Here is a tiny trained network, its code and every weight. The questions are about switching its units off for an input and a class, where a switched-off unit gives its printed mean instead of its output.

import numpy as np


def w(rows, s, z=0):
    codes = np.array(rows[::2]) - 128.0
    scale = np.full(codes.shape[1], s)
    scale[-1] = z or s
    return codes * scale


def f(y):
    return np.maximum(y, 0)


def log_softmax(a):
    a = a - a.max(-1, keepdims=True)
    return a - np.log(np.exp(a).sum(-1, keepdims=True))


def net(x, mask):
    res = np.array(x, float).reshape(1, 2) / 4 @ E
    y = f(res @ A[0][:, :-1].T + A[0][:, -1])
    res = res + np.where(mask, y, B[0][:, -1]) @ B[0][:, :-1]
    return log_softmax(res[-1] @ U[:, :-1].T + U[:, -1])


A, B = {}, {}
E = w([
[84,149,171,66,8],'x0',
[101,223,78,127,142],'x1',
],0.013)
A[0] = w([
[120,133,208,75,111,85],'N1',
[76,173,164,135,87,127],'N2',
[156,41,205,102,123,88],'N3',
[86,139,140,118,100,158],'N4',
[134,54,142,114,116,116],'N5',
[128,133,132,172,98,227],'N6',
[122,197,57,53,151,79],'N7',
[111,130,77,133,95,220],'N8',
[159,160,60,255,182,165],'N9',
[145,54,158,120,111,115],'N10',
[142,146,155,66,77,83],'N11',
[77,208,80,172,117,176],'N12',
[130,99,112,160,162,71],'N13',
[139,183,162,101,91,91],'N14',
[87,171,91,129,131,87],'N15',
[87,192,87,116,120,85],'N16',
[190,113,104,153,228,161],'N17',
[155,97,165,115,133,255],'N18',
[114,152,141,83,100,195],'N19',
[71,129,148,85,80,92],'N20',
],0.014,0.0099)
B[0] = w([
[98,85,188,83,159,173],'N1',
[132,112,138,63,110,182],'N2',
[23,138,124,134,197,191],'N3',
[138,125,153,98,101,175],'N4',
[68,174,97,174,195,170],'N5',
[103,175,33,207,7,186],'N6',
[103,126,122,166,218,176],'N7',
[99,114,102,125,104,185],'N8',
[136,60,157,96,89,250],'N9',
[64,176,97,167,194,177],'N10',
[126,99,134,100,150,178],'N11',
[60,120,99,170,138,207],'N12',
[147,124,192,41,170,157],'N13',
[103,110,196,111,133,165],'N14',
[76,139,126,182,221,157],'N15',
[84,133,115,134,205,169],'N16',
[132,81,154,82,94,240],'N17',
[89,117,76,163,83,206],'N18',
[119,98,144,124,91,195],'N19',
[125,94,167,72,138,185],'N20',
],0.011,0.017)
U = w([
[121,73,198,49,131,88],'0',
[85,137,97,163,246,104],'1',
[119,136,56,164,7,254],'2',
[160,191,146,138,130,79],'3',
[156,195,156,144,144,82],'4',
[161,167,101,101,157,89],'5',
[158,150,147,118,138,68],'6',
[162,164,166,128,128,82],'7',
],0.019,0.0065)

Each question gives the input, the list of numbers given to net, and the class t.
The units are the neurons (one row each of A and B). Each row of codes is followed by its name. A weight is (code - 128) times the scale printed after its matrix; where a second scale follows, it is the last column's (A, B and U).
mask holds one flag per neuron, in row order. A switched-off neuron (its flag False) gives its mean, the last column of its row in B, instead of its output. The means were averaged over made-up inputs and are rounded, as every weight is.
A unit's drop is (log p(t) with every unit on - log p(t) with that unit switched off) / (log p(t) with every unit on - log p(t) with every unit switched off).
The circuit of an input: a set's keep is (log p(t) with only the set's units on - log p(t) with every unit switched off) / (log p(t) with every unit on - log p(t) with every unit switched off). Starting from the 12 units with the biggest drops (on a tie, the unit counted first), units are removed one at a time, each time the one whose removal leaves the highest keep (on an exact tie, the one counted first), for as long as the keep stays at least 0.8.
circuit, biggest first: the units of the circuit, biggest drop first
k most important neurons: the k neurons with the biggest drops, biggest first
drop of u: that unit's drop, to one decimal
input [-6,-8], class 1: circuit, biggest first => [N10]
input [2,3], class 2: 3 most important neurons => [N3 N10 N5]
input [-4,1], class 0: 3 most important neurons => [N9 N17 N6]
input [-8,-7], class 0: 2 most important neurons => [N17 N9]
input [6,7], class 1: 3 most important neurons => [N7 N16 N9]
input [1,4], class 1: 3 most important neurons => [N7 N17 N16]
input [1,-4], class 1: 2 most important neurons => [N3 N9]
input [-5,-1], class 0: drop of N6 => 0.0
input [7,-8], class 1: drop of N5 => 0.5
input [2,5], class 1: drop of N3 => 0.0
